Below are the code and all the weights of a small trained network. Each question names an input and a class and asks about switching units off, where a switched-off unit gives its printed mean instead of its output.

import numpy as np


def w(rows, s, z=0):
    codes = np.array(rows[::2]) - 128.0
    scale = np.full(codes.shape[1], s)
    scale[-1] = z or s
    return codes * scale


def f(y):
    return np.maximum(y, 0)


def log_softmax(a):
    a = a - a.max(-1, keepdims=True)
    return a - np.log(np.exp(a).sum(-1, keepdims=True))


def net(x, mask):
    res = np.array(x, float).reshape(1, 8) / 4 @ E
    y = f(res @ A[0][:, :-1].T + A[0][:, -1])
    res = res + np.where(mask, y, B[0][:, -1]) @ B[0][:, :-1]
    return log_softmax(res[-1] @ U[:, :-1].T + U[:, -1])


A, B = {}, {}
E = w([
[131,116,137,181,178,189,69,101],'x0',
[163,202,135,128,100,58,91,130],'x1',
[140,153,167,1,185,126,134,129],'x2',
[169,170,57,100,108,145,129,183],'x3',
[81,169,52,116,136,116,128,168],'x4',
[72,135,126,124,59,143,157,74],'x5',
[91,64,136,97,77,179,42,125],'x6',
[168,99,97,120,142,133,145,37],'x7',
],0.0085)
A[0] = w([
[112,130,56,151,169,171,182,141,171],'n0',
[148,98,153,145,188,152,152,90,168],'n1',
[163,111,96,145,119,77,101,113,52],'n2',
[188,107,103,147,233,127,84,124,185],'n3',
[167,142,129,146,83,161,127,100,174],'n4',
[155,97,136,156,53,121,107,84,163],'n5',
[133,156,170,76,128,133,172,128,131],'n6',
[166,107,138,152,59,130,120,86,188],'n7',
[103,103,118,94,131,100,115,123,170],'n8',
[149,102,99,181,99,144,107,95,148],'n9',
[128,158,139,128,114,182,129,120,110],'n10',
[154,92,149,139,185,143,150,96,149],'n11',
[145,126,141,131,71,43,188,104,224],'n12',
[149,147,121,156,96,154,126,101,110],'n13',
[156,103,149,162,73,147,133,139,133],'n14',
[96,179,170,54,138,147,172,137,194],'n15',
[95,117,119,144,149,159,123,151,75],'n16',
[171,140,146,104,199,129,120,115,102],'n17',
[151,126,116,96,130,121,99,89,173],'n18',
[160,98,151,114,96,92,158,87,184],'n19',
[106,165,127,102,129,101,139,148,80],'n20',
[132,167,161,81,87,127,115,131,251],'n21',
[91,126,131,118,59,97,174,126,53],'n22',
[139,118,127,146,92,137,115,104,95],'n23',
[100,157,94,122,117,93,148,126,34],'n24',
[113,136,92,104,153,139,138,146,110],'n25',
[108,155,111,128,171,138,163,140,86],'n26',
[153,94,173,110,109,130,97,105,169],'n27',
[70,129,175,170,141,135,85,181,177],'n28',
[138,146,161,141,165,165,148,96,132],'n29',
[131,109,112,126,124,66,145,108,161],'n30',
[104,116,182,194,123,126,103,183,156],'n31',
[162,153,119,171,129,134,110,105,84],'n32',
[112,69,151,60,130,118,100,109,116],'n33',
[104,115,64,174,141,143,183,158,221],'n34',
[128,163,96,168,93,126,133,161,175],'n35',
[149,125,135,157,159,125,94,142,203],'n36',
[177,91,137,168,9,126,109,69,130],'n37',
[140,141,121,109,94,101,180,108,123],'n38',
[124,126,73,157,145,153,148,138,140],'n39',
[100,107,179,197,122,122,92,182,147],'n40',
[141,131,136,155,158,133,161,130,70],'n41',
[169,70,171,145,246,146,158,72,237],'n42',
[87,56,162,35,135,127,91,107,148],'n43',
[161,159,148,110,127,120,143,106,112],'n44',
[91,100,75,145,140,149,155,113,106],'n45',
[155,120,142,155,174,141,69,137,191],'n46',
],0.011,0.0018)
B[0] = w([
[90,106,139,159,112,109,93,186,216],'n0',
[117,108,107,114,116,102,142,72,200],'n1',
[138,132,140,124,112,153,124,119,161],'n2',
[117,134,169,132,158,185,62,112,222],'n3',
[112,121,118,125,128,127,141,114,172],'n4',
[77,120,124,143,137,167,150,120,198],'n5',
[110,148,171,104,129,96,135,123,188],'n6',
[75,123,122,123,106,151,143,113,194],'n7',
[150,119,127,116,116,145,129,147,158],'n8',
[105,148,138,101,128,137,139,136,200],'n9',
[126,117,131,126,123,102,142,134,149],'n10',
[118,105,110,125,129,118,131,72,194],'n11',
[152,151,166,158,65,103,100,95,228],'n12',
[114,118,122,117,116,141,140,126,165],'n13',
[105,145,116,139,143,131,133,117,181],'n14',
[127,145,160,78,114,92,150,151,220],'n15',
[139,136,127,132,113,108,131,131,164],'n16',
[115,159,149,115,147,160,138,82,189],'n17',
[145,119,126,123,149,142,138,149,166],'n18',
[107,137,157,121,93,132,119,110,182],'n19',
[148,130,151,119,122,107,145,115,182],'n20',
[140,131,128,115,104,107,162,124,195],'n21',
[139,155,152,148,145,165,91,90,189],'n22',
[106,125,135,123,129,150,148,128,162],'n23',
[129,122,144,140,131,108,120,119,176],'n24',
[113,121,158,126,123,111,123,147,173],'n25',
[95,117,136,133,120,116,118,130,176],'n26',
[107,117,110,122,135,140,117,133,180],'n27',
[194,160,103,150,128,130,169,148,200],'n28',
[126,132,108,116,138,106,165,111,172],'n29',
[143,141,135,132,103,141,127,119,169],'n30',
[158,176,134,171,157,112,126,131,201],'n31',
[137,110,126,110,128,155,129,128,169],'n32',
[157,93,97,91,110,165,105,136,192],'n33',
[114,103,115,166,91,133,105,167,225],'n34',
[114,102,132,162,107,143,115,124,208],'n35',
[139,139,144,138,136,155,108,125,173],'n36',
[38,115,117,143,124,191,151,95,225],'n37',
[140,155,157,150,125,114,122,102,186],'n38',
[109,104,139,133,111,122,117,159,185],'n39',
[162,176,120,160,169,106,139,144,204],'n40',
[126,111,113,110,110,132,123,126,164],'n41',
[103,109,121,109,133,131,124,3,255],'n42',
[195,77,73,68,107,154,114,146,223],'n43',
[131,137,133,121,128,120,149,130,166],'n44',
[135,114,115,131,114,118,136,161,185],'n45',
[157,144,137,148,153,141,104,111,187],'n46',
],0.026,0.0085)
U = w([
[86,81,146,130,146,100,103,194,126],'0',
[74,61,102,103,94,145,162,80,239],'1',
[200,150,86,235,89,81,108,123,123],'2',
[127,216,196,110,149,76,205,138,69],'3',
[89,164,130,211,141,145,129,198,155],'4',
[172,153,185,76,149,156,89,135,152],'5',
[156,118,98,77,145,130,168,217,89],'6',
[123,116,76,127,255,172,122,77,2],'7',
],0.0083,0.00086)

Each question gives the input, the list of numbers given to net, and the class t.
The units are the neurons (one row each of A and B). Each row of codes is followed by its name. A weight is (code - 128) times the scale printed after its matrix; where a second scale follows, it is the last column's (A, B and U).
mask holds one flag per neuron, in row order. A switched-off neuron (its flag False) gives its mean, the last column of its row in B, instead of its output. The means were averaged over made-up inputs and are rounded, as every weight is.
A unit's drop is (log p(t) with every unit on - log p(t) with that unit switched off) / (log p(t) with every unit on - log p(t) with every unit switched off).
The circuit of an input: a set's keep is (log p(t) with only the set's units on - log p(t) with every unit switched off) / (log p(t) with every unit on - log p(t) with every unit switched off). Starting from the 12 units with the biggest drops (on a tie, the unit counted first), units are removed one at a time, each time the one whose removal leaves the highest keep (on an exact tie, the one counted first), for as long as the keep stays at least 0.8.
circuit, biggest first: the units of the circuit, biggest drop first
unit that matters most: the unit with the biggest drop
k most important neurons: the k neurons with the biggest drops, biggest first
drop of u: that unit's drop, to one decimal
input [0,-6,6,-4,4,7,-4,-6], class 3: circuit, biggest first -> n15
input [-5,-4,-8,-6,7,-8,0,2], class 4: circuit, biggest first -> n43, n42
input [-2,5,2,8,-3,-8,7,-6], class 2: circuit, biggest first -> n28, n37
input [1,-7,6,8,-4,5,-2,-7], class 3: circuit, biggest first -> n6, n15
input [3,0,-1,-4,2,5,0,-2], class 4: circuit, biggest first -> n42, n43
input [-4,5,4,-4,2,-4,5,8], class 5: circuit, biggest first -> n37, n1
input [4,-1,6,-4,3,4,-7,0], class 3: 2 most important neurons -> n15, n37
input [0,1,7,0,-2,-5,0,-2], class 5: 2 most important neurons -> n15, n37
input [-4,1,-4,-7,-7,-5,4,-7], class 2: 2 most important neurons -> n28, n31
input [1,-3,6,-5,8,-7,1,3], class 7: 2 most important neurons -> n3, n42
input [-8,4,6,-4,-8,2,6,-8], class 5: 2 most important neurons -> n43, n22
input [4,7,8,2,-2,-7,-3,-6], class 3: 3 most important neurons -> n43, n15, n33
input [6,4,0,4,8,-6,-7,4], class 4: 3 most important neurons -> n0, n43, n34
input [0,5,-1,7,-8,-5,-1,-2], class 7: unit that matters most -> n15
input [-4,-1,3,-5,3,-7,-4,0], class 3: 2 most important neurons -> n43, n37
input [3,-5,3,-8,7,0,-2,-5], class 2: 2 most important neurons -> n28, n37
input [5,-1,-4,-4,1,0,2,-6], class 2: drop of n28 -> 0.3
input [-6,5,6,5,7,-1,-3,-5], class 3: drop of n21 -> 0.0
input [4,-1,0,3,2,-5,0,8], class 7: drop of n3 -> 0.1
input [7,8,7,0,-8,0,-2,0], class 7: most important neuron -> n42
